Below are the code and all the weights of a small trained network. Each question names an input and a target symbol and asks about switching units off, where a switched-off unit gives its printed mean instead of its output.

import numpy as np


def w(rows, s, z=0):
    codes = np.array(rows[::2]) - 128.0
    scale = np.full(codes.shape[1], s)
    scale[-1] = z or s
    return codes * scale


def f(y):
    return np.maximum(y, 0)


def softmax(a):
    e = np.exp(a - a.max(-1, keepdims=True))
    return e / e.sum(-1, keepdims=True)


def log_softmax(a):
    a = a - a.max(-1, keepdims=True)
    return a - np.log(np.exp(a).sum(-1, keepdims=True))


def net(x, mask):
    ids = ['βγδεζηθλμξστφψω'.index(c) for c in x.split()]
    T = len(ids)
    res = E[ids] + P[:T]
    u = 0
    for l in range(3):
        q, k, v = (res @ M[l].T for M in (Q, K, V))
        z = softmax(np.where(np.tri(T) > 0, q @ k.T / 4**0.5, -1e9)) @ v
        res = res + np.where(mask[u], z, O[l][:, -1]) @ O[l][:, :-1]
        u += 1
        y = f(res @ A[l][:, :-1].T + A[l][:, -1])
        res = res + np.where(mask[u : u + 4], y, B[l][:, -1]) @ B[l][:, :-1]
        u += 4
    return log_softmax(res[-1] @ U[:, :-1].T + U[:, -1])


Q, K, V, O, A, B = {}, {}, {}, {}, {}, {}
E = w([
[154,140,181],'β',
[155,129,169],'γ',
[131,115,157],'δ',
[125,176,140],'ε',
[140,178,131],'ζ',
[142,89,131],'η',
[149,95,125],'θ',
[127,162,250],'λ',
[86,205,155],'μ',
[148,113,142],'ξ',
[117,162,136],'σ',
[151,106,158],'τ',
[118,40,177],'φ',
[130,65,153],'ψ',
[150,124,139],'ω',
],0.023)
P = w([
[149,67,111],'0',
[159,104,63],'1',
[148,120,100],'2',
[173,121,119],'3',
[184,122,136],'4',
[179,107,146],'5',
[144,57,186],'6',
[157,1,147],'7',
],0.0093)
Q[0] = w([
[39,94,28],'L0H1',
[3,104,62],'L0H1',
[38,250,170],'L0H1',
[147,56,203],'L0H1',
],0.0048)
K[0] = w([
[248,126,105],'L0H1',
[97,24,1],'L0H1',
[166,147,121],'L0H1',
[202,134,214],'L0H1',
],0.0096)
V[0] = w([
[81,126,76],'L0H1',
[139,82,121],'L0H1',
[137,2,109],'L0H1',
[106,97,43],'L0H1',
],0.009)
O[0] = w([
[214,80,129,23],'L0H1',
[101,203,33,136],'L0H1',
[246,252,148,134],'L0H1',
[254,142,140,1],'L0H1',
],0.0063,0.0042)
A[0] = w([
[74,1,82,4],'L0N1',
[149,48,2,105],'L0N2',
[11,214,147,242],'L0N3',
[81,101,177,142],'L0N4',
],0.0072,0.0026)
B[0] = w([
[75,107,91,178],'L0N1',
[60,55,172,146],'L0N2',
[254,157,111,253],'L0N3',
[54,60,169,209],'L0N4',
],0.0079,0.0054)
Q[1] = w([
[140,40,224],'L1H1',
[84,149,169],'L1H1',
[100,56,179],'L1H1',
[254,143,238],'L1H1',
],0.0084)
K[1] = w([
[103,1,197],'L1H1',
[199,202,144],'L1H1',
[127,38,8],'L1H1',
[148,31,235],'L1H1',
],0.0074)
V[1] = w([
[91,164,63],'L1H1',
[255,168,249],'L1H1',
[101,244,157],'L1H1',
[186,140,213],'L1H1',
],0.0059)
O[1] = w([
[134,166,67,8],'L1H1',
[50,2,69,214],'L1H1',
[26,94,151,5],'L1H1',
[116,145,171,208],'L1H1',
],0.0081,0.0026)
A[1] = w([
[44,91,191,114],'L1N1',
[50,255,85,104],'L1N2',
[139,58,67,105],'L1N3',
[190,122,171,254],'L1N4',
],0.0089,0.006)
B[1] = w([
[158,170,98,191],'L1N1',
[206,64,135,135],'L1N2',
[54,125,129,150],'L1N3',
[46,66,2,254],'L1N4',
],0.0072,0.0085)
Q[2] = w([
[59,146,98],'L2H1',
[114,83,81],'L2H1',
[249,177,52],'L2H1',
[28,132,139],'L2H1',
],0.013)
K[2] = w([
[121,188,206],'L2H1',
[114,102,253],'L2H1',
[77,72,99],'L2H1',
[120,176,207],'L2H1',
],0.013)
V[2] = w([
[50,152,234],'L2H1',
[154,247,84],'L2H1',
[159,51,180],'L2H1',
[110,220,55],'L2H1',
],0.011)
O[2] = w([
[17,137,165,110],'L2H1',
[135,151,87,1],'L2H1',
[137,133,187,164],'L2H1',
[87,137,3,76],'L2H1',
],0.018,0.0087)
A[2] = w([
[86,186,160,2],'L2N1',
[107,137,98,162],'L2N2',
[101,103,83,190],'L2N3',
[89,7,115,90],'L2N4',
],0.019,0.0081)
B[2] = w([
[231,167,3,169],'L2N1',
[196,27,22,135],'L2N2',
[32,35,157,154],'L2N3',
[124,194,58,251],'L2N4',
],0.0065,0.022)
U = w([
[57,166,200,254],'β',
[103,146,168,204],'γ',
[138,147,134,148],'δ',
[102,138,85,81],'ε',
[120,100,80,146],'ζ',
[212,192,103,64],'η',
[214,193,96,93],'θ',
[138,207,115,42],'λ',
[10,143,51,6],'μ',
[182,165,106,128],'ξ',
[122,133,82,68],'σ',
[159,126,151,105],'τ',
[177,92,227,48],'φ',
[210,146,158,95],'ψ',
[168,152,98,113],'ω',
],0.011,0.0066)

Each question gives the input, a string of symbols that net reads in full, and the target symbol t.
The units are the heads (4 rows each of Q, K, V and O) and the neurons (one row each of A and B). Each row of codes is followed by its name. A weight is (code - 128) times the scale printed after its matrix; where a second scale follows, it is the last column's (O, A, B and U).
mask holds one flag per unit, layer by layer, with each layer's heads first. A switched-off unit (its flag False) gives its mean, the last column of its rows in O or B, instead of its output. The means were averaged over made-up inputs and are rounded, as every weight is.
A unit's drop is (log p(t) with every unit on - log p(t) with that unit switched off) / (log p(t) with every unit on - log p(t) with every unit switched off).
The circuit of an input: a set's keep is (log p(t) with only the set's units on - log p(t) with every unit switched off) / (log p(t) with every unit on - log p(t) with every unit switched off). Starting from the 12 units with the biggest drops (on a tie, the unit counted first), units are removed one at a time, each time the one whose removal leaves the highest keep (on an exact tie, the one counted first), for as long as the keep stays at least 0.8.
units of the circuit, in order: the units of the circuit, biggest drop first
top k neurons: the k neurons with the biggest drops, biggest first
top k neurons in layer l: the k neurons of layer l with the biggest drops, biggest first
input φ ζ θ τ μ ε, target μ: top neuron in layer 2	(L2N3)
input τ ζ λ ζ β θ, target β: top 2 neurons	(L0N3, L1N4)
input ζ ζ ζ ξ, target ζ: units of the circuit, in order	(L2H1, L2N3)
input ζ ζ μ, target ζ: units of the circuit, in order	(L2H1, L0N3, L2N2, L2N3)
input ζ λ σ λ ω, target β: units of the circuit, in order	(L2H1, L1H1)
input θ γ ψ ε φ ζ φ ψ, target φ: top 3 neurons	(L0N4, L2N1, L0N1)
input δ λ ζ ζ φ ζ ε γ, target β: units of the circuit, in order	(L0H1, L2H1)
input σ τ β φ ψ φ σ, target φ: top 3 neurons	(L2N4, L0N3, L2N1)
input η ξ φ φ φ ζ μ δ, target μ: units of the circuit, in order	(L0H1, L1H1, L2H1, L1N4)
input τ θ ψ μ β, target μ: units of the circuit, in order	(L0H1, L2H1)
input φ β ε ξ μ ψ, target μ: top 3 neurons in layer 2	(L2N4, L2N3, L2N1)
input ω δ λ ζ φ ω ξ, target β: top 2 neurons	(L1N4, L0N3)
input ψ σ ω μ τ β β, target β: top 2 neurons in layer 0	(L0N1, L0N4)
input σ μ φ φ ζ, target φ: top neuron	(L2N4)
input σ ψ μ τ, target μ: top 2 neurons	(L1N4, L2N3)
input ψ β μ γ, target μ: units of the circuit, in order	(L0H1, L1N4, L2H1)
input ζ φ η, target φ: top 2 neurons	(L2N1, L2N4)
input σ ξ φ μ ψ, target μ: top 4 neurons	(L1N4, L1N3, L2N3, L2N4)
input μ ε ε μ μ, target μ: top 2 neurons	(L2N3, L0N4)
input μ β β λ η, target β: units of the circuit, in order	(L2H1)
